Each row has a name. Each question is about the rows just above it.

Kodi: [ -43  -75   -5  -63   84  -57   68   83  -63  -70 -106]
mipub: [ -43  -75   -5  -63  -37  -57   68  -53  -63   68 -106]
luso: [ 87 -76 -44 -50  67   1 -45  83  35 -14  40]
ruzet: [ 87 -76  83 -50  67   1 -45  83  35 -14  67]
Shared by luso and Kodi: -> [83]
Does one of the named rows hold [ -5 -64  84] side by side, in this order? -> no
Does one of the named rows hold [-45  83] side by side, in this order? -> yes
Is [ 68 -53 -63  68] printed in one of the named rows, side by side and in this order? -> yes
Shared by Kodi and ruzet: -> [83]

Rume: [-34  48 -51 -74  31  15  18  -9  26  55  32  -3  13 -48 -34  10  21  -2
  18   1 -11 -28  16   0  37   1 -20  10  26  11  18  47 -52  48  29 -49
  53]
lef: [-18  48 -28   9  15  15  35 -38   9 -21 -17 -45  20  13  -3 -12  12 -77
  19   1   2  10  37 -44  47 -31 -33 -27 -35 -54 -15  25  15  80 -54 -29
  20]
deti: [ 69  36 -58  13  23  10 -19   2  52 -32  30  63  16  53  32  -8 -28  20
  -2  18  -9  -7  -6 -23  30  -8 -80   7 -53 -29   2  45 -12  -5  17 -12
 -16]
reto: [-21  67   8  -4   4 -79  91 -35  -5 -45   1 -36 -23 -10  -5  -6  11 -13
   0  32  44 -22  25  15 -14 -49  -6 -27 -59 -39 -25 -36  25 -19   5  10
 -35]
Relif: [-37  60 -20   4   3 -20  41  26 -21 -14 -42 -33 -26 -80 -32 -16  16  -5
   4  20  60 -15  -4 -28 -78  13  51 -26  11  -9 -11 -49 -18 -52  12 -17
   1]
Dol: [-33  31 -34 -27 -14 -48  46 -24 -17 -36   3   6  12 -55  29 -11  40  37
  17  36  75 -13 -60 -22 -62   4  26  19  -4 -55  -3 -36   5 -32  14 -16
  15]
bam: [-21  67   8  -4   4 -79  91 -35  -5 -45   1 -36 -23 -10  -5  -6  11 -13
   0  32  44 -22  25  15 -14 -49  31   6  -1 -31 -15  29 -13 -23 -37 -55
  15]
bori: [ 69  36 -58  13  23  10 -19   2  52 -32  30  63  16  53  32  -8 -28  20
  -2  18  -9  -7  -6 -23  -5 -27  10 -24 -12 -28  -1 -18  68  -2  -7  76
 -42]
supuz: [ 56  70 -25  71 -13  17   3  -3  31 -48 -65  15   0 -10 -12  -8  14   3
  20  32 -19  25 -31 -54 -15  -7 -29 -45 -24 -25 -18 -11  42  59 -38  -5
  -3]
[-18  48 -28   9  15  15  35 -38   9 -21 -17 -45  20  13  -3 -12  12 -77
  19   1   2  10  37 -44  47 -31 -33 -27 -35 -54 -15  25  15  80 -54 -29
  20] is in which row? -> lef
Does one of the named rows hold [-37 -23 -13  29 -15] side by side, in this order? -> no
Does one of the named rows hold [ 11 -13] side by side, in this order? -> yes
Does one of the named rows hold [ 91 -34] side by side, in this order? -> no
Whose row is [-34  48 -51 -74  31  15  18  -9  26  55  32  -3  13 -48 -34  10  21  -2
  18   1 -11 -28  16   0  37   1 -20  10  26  11  18  47 -52  48  29 -49
  53]? -> Rume

bib: [-23 -36  47  18 -47 -15]
rab: [-23 -36  47 -58 -47  -2]
dovo: [ 81  80  -9  15  76 -72]
Fel: [-23 -36  47 -58 -47 -15]
Does one of the named rows hold [-47 -58  47] side by side, in this order? -> no
Among the named rows, does one hold [-36  47] next to each other, in this order? -> yes
Does one of the named rows hold [-58  47 -36] side by side, in this order? -> no
Is [-15 -47  18  47 -36] printed in one of the named rows, side by side and in this order? -> no

gepu: [  4  29  12 -82  45 -33  35   9]
fepi: [  6  35 -33  -7  -2  -8  -1  34]
simav: [-81 -23  -2 -75  40 -67 -13 -11]
Shared by fepi and simav: -> [-2]
Which row holds [  6  35 -33  -7  -2  -8  -1  34]? -> fepi

Siged: [-28  32  11 -33 -21 -29 -26 -32  -2 -36]
nule: [ -6  15   0  -3  -5 -25 -14  -8  -3   2]
nuvik: [-63 -20  -7  24 -38  14   9  64  -9   8]
Tep: [-57 -13  16  17 -30   6 -32  25 -21  26]
Zudi: [-13  11  -3  13 -16  -7  -6 -16 -30   0]
duri: [  4  17   5 -22 -13 -54  -4 -83  31 -32]
teg: [-63 -20  -7  24 -38  14   9  64   8  23]
Goru: [ 15  69  10  29  58 -14  -8 -40 -23 -38]
Does one of the named rows hold [-26 -32] side by side, in this order? -> yes
Among the named rows, does one hold [-23 -40  -8 -14  58] next to each other, in this order? -> no
Is [  0 -30 -16  -6] printed in one of the named rows, side by side and in this order? -> no
Is [  5 -22 -13 -54] printed in one of the named rows, side by side and in this order? -> yes

zirik: [-17 -34 -40 -33  61 -68  78]
rupin: [-67 -16  62  62 -41 -51 -34]
bab: [-74 -19  42 -99  44 -73 -77]
momi: [ 108  -15   44   43  -41  -60 -110]
Mugu: [-88 -34 -40 -33  61 -68  67]
Gide: [-68  48 -42  61 -64 -41  61]
Shared by Mugu and rupin: -> [-34]
Shared by zirik and rupin: -> [-34]
Shared by rupin and momi: -> [-41]
Shared by Gide and momi: -> [-41]
Shared by momi and Gide: -> [-41]
The one value in momi and rupin: -> [-41]
Does one of the named rows hold [ 61 -68] side by side, in this order? -> yes

Zedas: [20 84 45 33 -2]
kir: [-10  28  17  28  27]
vep: [  6 -24  36  33  43]
Piti: [-10  39  17  28 -16]
Sodap: [-10  39  17  28 -62]
Among the named rows, does one hold [39 17 27] next to each other, in this order? -> no
Among the named rows, does one hold [17 28] next to each other, in this order? -> yes
Shared by vep and Zedas: -> [33]

nerul: [-42 -26   9  40 -25 -37  55  12 -32  31  35  43]
Difu: [-22  22   5  28 -18  28  -3  12 -31  -8   5 -32]
gid: [ -1 -45 -34  61  48 -30 -27  56 -46  74  23 -51]
pizu: [ 13   2  28  35  81  23  42  76 -38  24  89 -47]
momig: [ -7  59  20  60 114  52  -1  19  29  -5 -17 -62]
gebit: [ -7  59  20  60 114  52  -1   7 -56  45  45  21]
Among the named rows, does one hold [35 28] next to each other, in this order? -> no
Does one of the named rows hold [ 74  22 -51] side by side, in this order? -> no
Which value is in both gid and momig? -> [-1]
Does one of the named rows hold [-31  -8   5 -32] side by side, in this order? -> yes
Does one of the named rows hold [ -1  52 114  60] side by side, in this order? -> no
Is [-17  -5] printed in one of the named rows, side by side and in this order? -> no

